Rows near named flat spaces through zero (a row that begins with a name and a colon came from that space):
q717_q911: [ 44 -25 -18 -17 -34  11   8 -27  33 -19  24 -61  18   0 -22  -2  -3  35
  39  12  30  -3 -30  33 -14  13 -22]
q560_q691: [ -6 -12 -19   7  -2  25   2  -8  21  12   7 -30 -12 -13 -30 -10   4 -19
 -17 -16  -9  -9  -4  17  13 -31  -1]
q717_q911: [-62  -2 -25  34   9  19  -5 -41  29 -20  -3  32 -12  56  -7 -17   5  27
   8 -44 -10 -19 -45  42  -2  10  15]
q493_q104: [ 10 -17 -83  13  38  22 -10  -9  39 -23  23 -31 -55   4 -22 -18  -8  25
 -26 -40 -17   1 -27   1  12 -42 -20]
q560_q691: [ 17  -3  31  -8 -59  18  33  29  11   8   0  27  31 -36  17  19 -11   6
  -9   0  -6  21  28  -3 -20  29 -14]
q717_q911: [ -8  11 -33 -41   6  10  10 -17   5 -12  -7  10 -16  18  -1  -3 -16  45
  46 -19   2  14  -2  -9 -24  18   8]
q493_q104: [-68   8 -10 -23  -2 -12  23 -19 -17  23 -19  36  -1  -8  -9  12   9 -14
  50 -34   8   1  14  -2   9  14  62]
q493_q104: [ 57  -2  31 -13   6  -9 -25  23  -9 -19   5 -71  -8 -30  -4  -8  12 -41
 -34  42  51  -5 -16   3   3 -30 -43]
q776_q315: [-42 -16  64   7 -14 -48  22 -21 -15  -3 -63  58  45  16   8 -18  14   6
  68  35   3 -33  24 -25 -21  75  50]
q717_q911: [ 23  11  30  -1 -26   4  14  18  -9 -10  16 -41  -2 -39 -23  -7  -4 -25
   8  -9  16 -33 -10   0 -25  -3 -13]
q776_q315: [-36   9  13  19 -38 -15  24 -11  -3  36  27  11  26 -23  -6  33 -13 -23
  17 -16 -15 -16  10  14  -7  43   7]
q493_q104: [ 37  -3  58  -2   6  14  -6  26 -12 -34 -21 -24  -6 -21   3 -26  33 -23
 -12   1  35 -11  -4   3  -7 -27  16]
q776_q315: [-10  -7  26  21 -12   2  16   9  12  -9   1   4 -13 -42   1  -3  -1 -25
 -20 -28  -3  -7   1   2 -11   2  -3]
q776_q315: [ 54 -22  39  80  -9  35  -7  39  24 -41  44 -54 -19 -43  -9 -17  32 -38
 -76 -47   7 -36 -34  38   8 -48 -11]
q560_q691: [  1  -6  -5  -5   8  12 -14   2   2   3  15 -17 -13  -1   5  13  12 -15
 -18 -15  20  24  -6  20  24 -24   9]
q717_q911: [-41  37 -65 -91  35  51 -23 -33  13  12 -40 -25 -45  46 -37 -24  -8   9
   9   5  24  17 -11  12 -10 -30 -23]
q493_q104: [ -8  11   8  37  46  26 -42  29 -11   2  41 -22 -60  36  -5   0  -7 -32
 -47 -51 -20 -11  -3  -4  18 -26  12]
q717_q911: [  9  -6  -9  19   2 -29  -9   3 -19  24  16   0  19  14  -2   8 -17  -1
  -1  34 -29  -6   8 -21  21 -10  -8]
q560_q691: [  5  32 -57  -9 -14   3  36  25 -12 -15  13  21 -13 -20 -19  -7 -22  39
  31 -38 -23 -33  -8 -36 -34   5  -5]
q560_q691: [ -3  74 -18 -49  66  34 -51 -15 -47  17  17 -77 -52  56 -46 -22  -6 -23
  16  -5   5 -37 -20   7 -15 -47  -1]
q717_q911: [ 12  -6  31  12   2  14 -19   9  14 -21   0 -21 -14  19   0 -13   1  -7
 -20   3  16 -11 -13   9 -11  12 -19]
q493_q104: [ 35  20  29 -50  14  23 -12  30 -39 -15 -13 -42 -16 -24  -5 -12  36 -34
  -1  -3  59  11  -4   6  12 -65  28]
q776_q315: [-42 -28  17 -16 -14  14  15 -34  17   0 -34   8   0  15 -24 -25  -1   4
  45 -13   2   0   1  11  -2   0  38]
q717_q911: [-35  46  24 -28 -55  17  39  11 -28  34  -7   7  31 -27 -36   8   4 -29
  42 -15   8 -48  15   6 -32  30  23]
q493_q104: [  1 -15  48 -12 -25   8  15 -21   2 -56 -30   0  13  20  -8 -38  18  32
  69 -13  43 -22 -39  23 -31  10  36]
q560_q691: [  7 -33  10  36 -30 -37   5  18  16  27  10  31  36  -2  22  29 -25   2
 -23  44 -31  10  35 -30  11  57 -30]
q717_q911: [ -6 -15 -20  48  10 -34 -37  -8  -7  53  35  40  38 101  24  34 -44  39
  -7  58 -77  12  30 -29  31  50 -16]
q493_q104: [ -2  32 -26 -16 -22  41  26 -39   6  23  18 -17  25  16 -35  -3  -4  39
  57 -23 -34 -30  -1  32 -35  17  19]
q776_q315: [ -2 -10 -93 -47  50  13 -21 -32  21  16 -10 -63 -45  24 -55 -26 -11  10
  16  15  -3  -5  -1 -17  17 -39 -13]
q717_q911: [ 30  23  38   6 -27  15  15  57 -17 -35   2 -13  -4 -42  -6  -9  26 -27
 -16 -25  43 -41 -12  -3 -25   2   0]
q776_q315: [-28 -12  -1   4 -37 -21  25   5  11  14   6 -16   6 -21 -37   9  -7 -24
  36  -9  17 -49  10 -13 -14  65   6]
q560_q691: [  1  -9 -13  -4  21  26 -13  -3  17 -28   0  -9 -41  11   1 -19  -6  12
 -18 -30   4  21 -23   9   3 -40  -7]
q560_q691: [  5  36   2  21 -23  -5  22  14 -38  -3  38  49  23  -2  29  23 -13  34
  21 -36 -31   5 -12   2 -12  -5  20]
q493_q104: [ -7 -39  28  34   7 -52 -27  18  -5 -50 -48  81   7  67  47 -34 -35  42
 -23  65 -13  21 -25 -51  11  -5 -41]
q560_q691: [-15   9 -11   1  25 -15 -12  -4  -5  25   5  -9 -24  22 -18  -4 -38  -4
   8  12 -41 -22  24 -40 -15  28 -17]
q776_q315: [ 15  -5   5   2  20  27 -30 -15  -6   5  33 -13  -3  36  25  20  12  11
 -12 -20   2  52 -10  43  34 -41  28]
q776_q315: [-39 -36 -51 -22   7  19 -10 -25  44  19   0 -19 -35  28 -28   2 -21   3
   4 -17   0  24   6   4  21   5  -3]
q493_q104: [-20  39 -17 -37 -12  34  17 -17  -1 -10  -6   0  -7  11 -20 -10   0  25
  42 -33  13 -19 -20  21 -39  13   8]
q560_q691: [ -7 -21 -50  25  15 -11 -14   2  13 -26  14  17 -26  33   4 -12 -26  32
 -17 -10 -16  11 -35 -14  20 -32 -24]
q776_q315: [-47  99  47  -9 -13 -17  41  12 -55  54   3  44  28 -81  21  52  20 -65
   4 -29  -8 -34  46   4 -47  71  22]
q560_q691: [-12   9   8   7  -1 -33   4  -1 -28   2  -5  32  19   6  15   5  -5   6
  18  15  -7  -2  -3 -15   3   4  10]
q717_q911: [  1  -2 -10 -56 -34   3  24 -13  14  22 -49 -14  33 -43 -23  -9   8 -17
   4  58  25   6  16   2  -5  -8 -31]
q493_q104: [ 40 -11  53   0  -5   5 -16  13  -6 -43  11 -26  -7  11  19  -7   7   7
   7  -4  41  10 -24  14 -10  -2   2]
q717_q911: [-12 -68  29  19  28 -16 -28 -65  50  -7 -37 -21  -1  13   9 -27   2 -13
 -26  50  -2  38 -11  30  28 -25 -21]
q560_q691: [ 25   6  45 -52  18  24 -23  21   4  13 -28 -44 -25 -19   2  -1   7 -46
 -34  31  33  25  42 -12 -10   7 -23]
q493_q104: [ 14 -49  -8 -24   4  -1  -8 -14   0 -82 -17  17 -18  57  19 -35   2  77
  65 -24  49  47 -60   6  18 -53  45]
q560_q691: [ -1 -21   3 -16   6   4 -17   6   8 -25 -23   4 -17   8  12 -15   0  -2
 -26  13  29  35 -20   2  20 -44 -17]
q717_q911: [  0  -8  15  15  10   4 -19  -6  13 -19   3  -8 -16  36   0 -14 -15  12
  -3   1  -4  -9 -16   1 -13  15 -17]
q493_q104: [ 13 -43  76  50 -48 -13  19   5  21   2  -5  30  57 -15  29  15  18  -4
  -4  17  -7   2  26  15  -1  60  19]
q776_q315: [ -7 -12  30  39  -7 -24   1  -7  -4   5  11  30  25   6  27  16   0   3
   0   3 -19   6   5   6   7  25  14]
q776_q315: [  0   7  12 -18 -17  19  -1  16   5  -4  -4 -11  -7 -10  -4   1   1 -17
 -17  -3  26   4  -4   9  -6  -3 -17]
q560_q691: [ 22 -24 -27 -36 -19   2  -2  52  20 -10 -31   0 -21 -22  -6 -13 -27  -8
 -51  42  20  25  13 -51   8 -24 -67]
q717_q911: [  4 -32  29  30  30  -6 -41  -1  23  -7 -26 -13 -11  16  10 -22   7 -35
 -73  48   1  11  -6   4  27 -29 -40]
q493_q104: [  6 -14  50  -4 -37 -45  33 -17   1   6 -43  11  60 -54   6  -2  16 -17
  27  61  16 -17  21  -5 -19  47  -6]
q776_q315: [-58  -3   7  10  -6   6  17 -26  16  26 -29  28  13  12 -21  -6  11 -11
  24 -11 -19 -30  22   7  -8  46  34]
q776_q315: [-25  52 -33   6  42   0   5   5  -4  36   0   9 -23 -42  -2  18  11 -38
 -42 -20 -31 -25  35 -13 -15  25 -12]
[ -2  -5 -32  25 -60  -4  73  20   9  10  14  40  35 -78 -13  15   4  13
  20 -43 -31 -26  17 -12 -12  17  23] | q560_q691
[-44 -15   2  41   5   4   0 -29  24  -2  -3  41   6  26  15   3  11  10
  -8 -27 -17   5 -11  31  11  18  22] | q717_q911
[ 28  30  50   9 -43 -32  17  27 -48   2  43 -12  40 -36  14  36   7 -20
  31  -1  30 -23  -6   7 -14  31  13] | q776_q315
[  3 -23  24  16  -8  25  11 -13  26   3 -12 -16   6 -35 -10 -13  22 -24
 -24  -9  -6   1   6  29   7 -25  10] | q560_q691
[ 16  18  -5  -4   5 -17   0  23 -26 -20   4  -9 -21   0 -15 -21 -29   8
  15   5  -9 -31 -14 -42 -23 -14 -22] | q717_q911
[  49  -74  -11   62   25   13  -35   20   61  -62   -1    3  -39   20
   30  -37  -17   30 -100   11  -24   44  -32   -8   31  -66  -64] | q776_q315
[-48 -59   1  22  30 -40 -50 -39  13  -8 -32   9  -9  67   4 -27 -16 -13
 -24  57   9  30 -39   5  61 -53 -19] | q560_q691
[ 29  11   1  19  53  64 -59  54 -13 -50  37  -5 -80  80  20 -20  -8  24
 -57 -68  -5  26 -33  -3  15 -72   9] | q493_q104
[  0  55 -50 -58  66  45 -40   9 -33  -6  44 -26 -81  77  -1  13 -20  39
  38 -72   5  23  -2 -13 -13  -6  36] | q717_q911
[ -6  56  11  -2 -51  20  32  23 -21  33  54 -39  11 -68 -30  37   4 -56
  -2 -46  16 -43  -3  32 -24  14  -6] | q776_q315
[-19  12 -42 -25 -35  56  18 -18  27  13  37 -43  -6  10 -47  15   9  10
  41 -62  23 -21 -16  50 -12  22  25] | q560_q691
[ 15   3 -23  -6 -54  32  32  12  -7 -11  54  -9   2 -11 -16  11 -21  35
  39 -64  -5   8 -29  20  -5 -37  21] | q776_q315
[ 75  44  81 -26  41  -6 -41  50 -53 -20 -21   3  -1  -8  67   3  13 -18
 -58  59  21  42  24 -26 -15 -22 -33] | q560_q691
[  0  -2  50  11  -5   2   7  14  -6 -19   6  40  -2   0  45  20   7  13
  10 -39   7  27  15   3 -13  41  37] | q493_q104
[-31  -5 -99 -32 -15  35  27 -15  37   9 -11   7 -27  10 -52 -26 -43  43
  17 -22 -41  -6  -7 -21 -12 -27 -28] | q776_q315
[-24 -20 -14  39 -30  -9  28 -25  24 -12  24  40  21  16  11  15  -7  48
  43 -43 -20  -5 -15  20 -10  51  28] | q560_q691
[  6  -9  35  14   9 -20  12  30 -16  -8 -21  46   5 -40  40   9  23 -16
 -21  -7   1  22  31 -23  11   2  31] | q717_q911
[  2 -74 -94  30   4   2 -12 -30  57 -10  42 -37 -22  28 -26   0 -12  34
  -5 -23  -7  23 -38  22  57 -43  -5] | q493_q104
[-51  -2  24   1  -3   6  -5 -39   3  40  -8  12  24  32  -3  17  14 -17
  22   1  -4   3  18  34  13  34  40] | q776_q315
[ 14 -54  56  37 -33 -30   0  -5   5 -24   0 -19  32  16  -9 -14  10  -2
  36  24  26 -30 -18   7   9  25  23] | q776_q315

Rows near named flat spaces through zero (a row that begins with a name and a colon came from that space):
q69q478: [-18 -26  10  25 -49  -7   2  45 -21 -47 -27  54  -3  -7  30 -22  27  -5
  -7 -10 -50 -13   0  29  64  44   0]
q272q190: [ -2 -27   4 -27   6 -11  45 -14   6   4   2  15   0 -13 -22 -13  21 -11
   9   0  12  43 -14   6  12 -39  30]
q69q478: [-19  38  42 -23 -29 -26 -32   6   7  33  -4 -35  26  -8 -20  13  14   3
  -8 -16 -12 -15 -21  -9  10  27 -19]
q765q320: [ -4 -12 -11  30 -22 -19 -25   1   0 -55  -2 -13 -12 -25  -4   3  -7  -7
   3 -11 -28 -14 -31 -11  15  14  16]
q272q190: [ 16 -19 -30  10  69  28  39 -36   6  23  -7   5 -31 -19  11   7 -15   1
  17  19   8  17  23 -32 -62 -42  18]
q536q250: [ 37 -27   8 -29 -12 -41  13  25   8  -7  17  70  -7  17   1 -19   8  -5
 -15   1  31  62  14  34  70   9  15]
q536q250: [ -7  11  -9  28 -63 -11 -63   5 -11 -43   5 -67  33  -6 -13   3 -10  -8
  -2 -18 -33 -55 -40   2  22  -4 -13]
q69q478: [-26   7   4  25  35  60  32   0  -6 -10   9  33 -25  29  -9  20   1  11
   9  -1  29   8  16  26 -48  16  -1]
q272q190: [ 41  23  26 -16 -32 -42 -39   3   4  50 -15 -49  42 -16 -14 -10  -3 -15
 -28 -30 -30 -24  -2 -35  20 -59 -18]
q765q320: [ 31  23 -39   5  65  23 -27 -28  14  22  33 -19 -23  29  12  32 -54  20
   6  31  58   4  33 -14 -64  16 -16]
q272q190: [-11  -1 -22   3   6 -30 -25 -22   9 -28  -6 -49  -8 -31  -2   6 -21   0
   8   8 -20 -13 -32 -39 -11  23  17]
q610q684: [ -3  11  27   2  10  20  11  15  -1  32  -1  45 -12   7   9  13  17   9
   0  -1   8  13  25  18  -5  23 -16]
q101q962: [-30   7   8 -20 -44  -3  -6  26  -6 -22  15  13  16  28  11 -12  19   9
   1  12  15 -10  -8  42  45  53 -16]
q101q962: [ -3   0  17 -30 -41 -26 -32  34 -20  20 -15   7  47  25  11  -8   6   4
 -16   1 -13  12   8  43  67  51 -25]
q101q962: [ 20 -69 -37  22  58  22  50 -14 -32  -3 -54  23   4  -9  -3 -14 -22 -18
  -2  -7 -38  51  24   0 -15 -57  40]
q610q684: [-56  -7  -2  -1 -83 -56 -37 -10   0 -74 -14 -92  30 -59 -25 -15  20 -17
  15 -14 -68 -50 -98 -27  46  17  24]
q536q250: [ 23  12 -13   3   3   4 -21  -8   7   4  24 -18   2  14  -4   8 -18   2
  -2   3  25  -8   5  -1 -13 -19 -10]
q765q320: [ 48  15  41 -53   7  26  50  17   2  95  25  55  33  65 -20 -18  24  -3
 -26 -11  73  46  61  49  12 -87 -26]
q610q684: [ 20 -20 -55  21  44  15  13 -40  11 -48  28 -29 -27   4 -20   4 -40  -5
  12  11  37  10 -12 -21 -48 -49  34]
q69q478: [-12   7  25 -42  46  14  49   3  -3  60 -20  34   6  28  -2  -4   8   9
 -10   6  24  41  37   9 -17  13  -4]
q272q190: [ 15 -15  47 -26 -21 -48  19  11   3  32 -30  20  18 -33 -28 -17  31 -21
 -19 -35 -35  38 -12 -11  46 -38  20]
q536q250: [  0 -16   0   3 -15 -18  21 -12   8 -38   3 -16  -2 -18 -35 -17   8 -19
  -2 -22  -6   5 -36 -17   7 -54  34]
q765q320: [-28  10   0 -16   1  -2  -1 -21   0  -3  -1 -54  21  -1 -32   6  -4  -2
   6  -4   3  -3 -31  -8 -19  -6   9]
q101q962: [ 68 -12 -55   9 102  -4 -24 -42  27  36  32  22 -61 -16  31  46 -59  19
  21  49  52  57  42 -29 -58  23   8]
q69q478: [ -4  11  23 -13  28   7  11 -17   8  36   5  -4   0  -3 -35  24   3   1
   4 -10  20  35  -5   1 -30 -11   7]
q610q684: [ 43  30  24 -72  15 -31 -25  -1  -2 125 -15 -34  64  27  -1  -2 -15   4
 -28   5  17  23  42  -5  12 -23 -39]
q536q250: [ 29 -16   2  -2  57   9  25 -16  -6  36 -18  11   3   9 -32   9 -21  -8
 -13 -17  10  54  22  -5 -31 -47  20]
q765q320: [ -5  32  31 -29  21   1   1  -3  16  56  15  14  -7   7  -4  23  10  15
   3   9  33  21  14   4 -18  31 -18]
q765q320: [-28  15  -4 -16   4  -4  -4 -18   9  -9  13 -38   2   0 -15   9  -4   6
  11  10  16  -6 -25  -9 -19  21   5]
q536q250: [ 19 -27 -35  10  54 -20   8 -30  20 -17   4  15 -53 -41  15  13 -22   3
  19  25   4  34  -2 -39 -25  15  34]
q101q962: [-46 -16  -2  30 -65  30   7  18 -16 -80  19   6   7  10 -14  -8  31  -6
  17 -10  -7 -25 -41  54  32   5   6]
q765q320: [ 26  36  32 -40   3  16   2  14   4  74  26  19  28  57 -11   4   5   9
 -19  -2  59  19  42  35   1 -19 -37]
q536q250: [ 56   4 -49  34  64   6 -54 -25  12  22  16  -4 -40 -14  40  42 -58  17
  12  34  15   4  37 -30 -51  28 -15]
q101q962: [  8   0 -30  14  41  40  15 -26   5 -16  31  -9 -17  27 -19  15 -25   4
  11   9  51  11   6   7 -53 -31  10]
q272q190: [ 34  18 -21   2  48 -14 -29 -28   1  36 -28 -70  16  -4  -6   5 -54  -3
 -21  -7 -16 -20  16 -65 -52 -36  -4]
q765q320: [-65   9  60 -43 -81 -29  28  27   1  -6 -11   5  29 -18 -17 -28  73  -8
   2 -17 -28 -12 -47  21  66  23   1]
q69q478: [-13 -22 -24  34  33   0  13 -27   7 -67   0 -13 -36 -23 -32  13 -22  -8
  11 -11  -4  18 -36 -25 -35  -4  47]
q272q190: [ 25 -46 -12  15  53  19  54  12  -2   0  -8 110 -53  -2  35  -3   6   4
   6  18  12  62  49  20   3  14  21]
q272q190: [-22  17   9 -13   2  26   3 -17 -16  40 -19 -63  48  12 -28   3  -1  -4
  -2 -12 -10 -20  -6  -2 -33 -42 -13]
q272q190: [ 15   4  -4   5 -58 -35 -57  14   1  -8   7 -21  15 -24  26  -3   6  -2
   2   6 -30 -35 -16  -1  49  18 -20]
q69q478: [ 26 -28 -26 -11  34  -4   8 -30   1  23   3 -12   3 -16 -10   9 -15  -6
  14  14  10  43   1  -3 -13 -38  19]
q69q478: [ -55   33   15  -40  -98  -47  -28   -3    4  -15  -12 -115   59  -33
   -3  -39   34  -11    2   -4  -53  -97  -70  -41   39  -13  -15]
q765q320: [ 36 -15 -13 -10  -2   4  39  14  16 -30  46  65 -27  39   8 -28   6  -2
  -7  10  65  24  23  27  27 -35  11]
q765q320: [ 10  -5  -3 -46  41  18  71  11  11  -4  38  74 -18  80 -10 -25  -3   9
 -15  17 102  61  41  43   4  -4  14]
q101q962: [ -20   48   23    7 -109  -50  -77   15   12  -36    9  -88   31  -34
    2  -14   19   -8   -8  -22  -52 -107  -61  -38   43    6  -29]
q610q684: [ 19 -30 -65  52  86  35  12 -41   3 -43   5   1 -57 -11   6  25 -53   4
  20  20  15  18  11 -30 -78  -9  34]
q272q190: [ 42 -22 -43 -15  33 -14  13 -24  17  -7  25   3 -20   2  10 -12 -25  -2
   5  26  39  25  12 -16  -6 -36  20]
q610q684: [ -3   8  25 -10 -18 -15 -29  13 -13  33 -23 -14  34  -2  -8   9   3  -1
 -11 -14 -28   6  -1  11  22  21 -16]
q610q684: [-17 -19   6 -32 -41  -7  56  27   7 -42  26  62  -9  27  11 -46  42  -3
   0  12  36  12  -3  40  61  -1  13]
q272q190: [ -8   5  -1  12  52 -14  11 -24  15 -11 -20 -16 -35 -30 -16  12 -21  -1
  -2 -10 -14   8 -13 -59 -49  10  30]
q765q320: [ -3   3   9   1 -44 -21 -10   2  14 -31  24  -8  -4 -18 -13  -5  20  -8
   6  -9   1 -13 -35   0  27 -12   8]
q101q962: [ 54  -8  12 -15  54   9  31 -14   8  70   3  37  -7   6 -17  10  -6  -5
  -9  -8  32  60  41  -2 -26 -67   6]
q610q684: [  3  -2  15   6  60  43  15  -3  -9  49   0  49 -12  23 -14  43  -7  14
   7   2  32  65  36  40 -38  28  -5]
q536q250: [-59 -21 -19  22 -50 -26 -20   1  -7 -90 -16 -36  -5 -44   8  -9  12  -5
  21   5 -58 -38 -65 -11  32  59  23]
q610q684: [ -5   2  33 -25 -88 -42  10  30  14 -47  29  17  13   5 -22 -40  44 -17
 -14 -24  11 -11 -39  21  81 -25  10]
q69q478: [-10 -19 -32 -19  16 -37  -5 -21  -1 -20 -25 -47   9 -20   3 -14 -25  -4
   1  15 -25   3 -21 -36   4  16  24]
q536q250: [ 26  24  31   8 -78 -16  -5  11  21  -9  29 -17   7 -20 -12 -29  39 -21
 -12 -33  -8 -62 -24 -22  27 -97 -11]
q610q684: [-13 -11 -23  32  10  17  10  -6   1 -43  -1   7 -32 -15  16   0  -4   2
  13   8 -11 -20  -6 -14 -21   9  12]
q69q478: [ -4  16  33 -24 -28 -35 -22  13   2  29 -13 -11  23 -12  -6   0  15  -1
 -11 -12 -21   0 -11  -4  32  21 -11]
q101q962: [-13  10  -7  -9  31  28  11  -4  -1   2  18  10  -5  39  -8  14 -14  14
   4  14  46  20  14  25 -26  28  -5]
q536q250: [-34  24  57 -75 -46 -11  22  29  -5  57   3  15  54  39 -15 -19  48   5
 -11  -2  26  21   2  53  56  21 -26]
q536q250: [  8  14   4   9 -11  -2 -26  -3   3  17   0 -21   4 -16   9   9   0   1
   2  -1 -16 -26  -1 -15  -7  -5 -16]
q610q684: [-19  37  67 -54 -31  -4  14  19  11  76  15  25  24  12 -11   5  52   8
  -2  -4  26  16   7  32  25  13 -31]
q69q478: [ 16 -10   6  12 -25 -24   5  10  10 -35   4  15 -15 -17  -4 -19  10 -13
 -10 -18 -12  -8 -14 -16  26 -28  17]
q101q962: [ 42  -2   2 -25  25  -8  18  -8   7  48   0   7   9  10  -5 -11  -8  -6
 -14  -2  21  24  28 -12  -5 -56   0]
[-54  -8  26  11  34  36  69  21   3 -58  12  99 -56  36 -21   8  21  13
   3  -7  46  54   2  44 -11  72  31] | q272q190
[-27  -3 -20  18 -34  -1 -33   4 -12 -56   2 -37  14   5  -2   0 -11   0
   5   1 -17 -30 -31  13  16  33  -1] | q536q250
[-13  -5 -55  25  57  49 -10 -32 -10 -17  11 -30 -13  20   8  30 -45  16
  24  32  25   0   9   7 -66  26   0] | q69q478
[-34  21  40 -50 -52   3  -1  27 -21  53 -14 -14  68  31  -2 -15  36   4
  -9  -2  -7 -11   4  46  45  16 -38] | q610q684
[-44 -27  24 -16 -74 -42  33  31  12 -80  12  55 -21 -24   1 -35  60  -9
  10  -4 -13   9 -51  26  88  42  32] | q610q684
[-37  17  21 -27 -35  -7 -25  13 -16  36 -22 -30  45  -1  12   2  19   8
   4   8 -30 -20  -8  18  26  49 -30] | q69q478
[  4  11  -7  -2  26 -14 -32 -38   8  39 -10 -64   6 -43 -11  30 -18   1
  15   5 -22  -2 -18 -42 -41  -7   1] | q536q250
[ -51    5  -30   -3  -73  -57  -91  -15   -6  -57  -10 -122   41  -49
    4    7  -12    0   23   16  -65  -61  -85  -22   40   74   -3] | q272q190
[ 12  11 -29  19 -30  22 -17  -2   3 -24  31 -26   1  12  24 -12  -4   1
   7  14  13 -60   2  -1  -6 -35 -21] | q69q478
[ 26  11   5   9 -46 -40 -54   2   6   4  -2 -44  18 -35   4  -1  -1 -11
  -7 -14 -39 -38 -22 -29  27 -21 -12] | q101q962
[ 20 -19 -29  54  73  52  36  -9   8 -31  18  73 -77   7  18  21 -21  10
  13  12  34  26  37  -1 -60   3  19] | q610q684
[  5  -9 -70  71  77  53 -28 -31 -16 -41  -9 -32 -33   8  17  37 -72  13
  13  18  -4 -19  18 -23 -89  25   5] | q536q250
[ -17   -7   19    3 -104  -21  -10   24   -6  -18   -8  -16   28  -44
   24  -35   58  -17    8  -10  -64  -66  -35    2   68  -33  -15] | q765q320
[-20 -22   0  -7  18  12  25  -3 -18  11 -29   6  14   0  -6  -1   4  -2
   4   0 -18  26   3  14  -2   5  11] | q272q190
[  2  26   3   7 -52 -10 -39   3  11  -8  24 -37   8 -14  11  -2  11   0
   5   1  -7 -57 -20 -12  12 -10 -23] | q536q250
[ 29 -11 -41  19  96  13 -38 -42 -12  41 -22 -41   0  -3 -13  53 -72  10
   6  13   1  48  22 -19 -72  18   7] | q536q250
[-22  -1   5   6 -43 -12 -22   0   0 -10  -1 -22   7 -37   8   4  23  -2
  18   4 -35 -26 -32  -1  21  16  -5] | q272q190
[ 13  -3  12 -17  23 -10  12 -10   4  39  -9   5   3 -10 -12   6   1  -3
  -3  -4   2  31   8  -9  -8 -18   7] | q536q250
[-20 -12  30   6 -30   9  48  -1   6 -22   5  16  -8 -23 -35 -13  46 -18
   8 -29  -9   3 -33   5   7 -60  26] | q69q478
[-17   6 -27 -24  19  13  21  -9   4 -21  22 -10  -1  42   2 -13 -16  10
   3  25  49   0   5   9 -15  15   3] | q765q320
[-11 -47 -66  52  61  69  20 -10 -40 -51 -20  15  -9  38  12  11 -47   6
  12  18   1  20  27  36 -44  16  17] | q610q684
[ -9   0  -1 -38 -71 -36  31   5  25 -57  43 -12   4   5  -8 -56  36 -15
  -1   3  30 -31 -42  -4  55 -50  18] | q610q684
[-24  29  18 -38  35  21  -3 -19  -9  83 -15 -43  39  18 -18  26  -6  13
   5   9  13  16  13   7 -43  15 -24] | q536q250
[ -6   3 -44  19  19   2 -30 -24   3 -46  14 -51 -10   5  -3  13 -42   6
   9  15  11 -20 -20 -19 -32  22   9] | q765q320
[ 11  -3 -34   2  11  23   2  -6  -8   8   0 -15   8  16  32 -13 -16   5
   4  24   5 -28  25  -4 -16 -19 -16] | q765q320
[ -2  -6 -18  -3 -55 -53 -47   2 -10 -34 -29 -79  42 -27   4 -29 -13 -16
 -13 -11 -63 -52 -40 -36  44 -10   3] | q610q684
[  7 -18 -27  28  75  15 -10 -26  -7  14 -23   2 -27 -22   7  39 -38  10
  14  14 -14  36  16 -18 -53  36  14] | q610q684
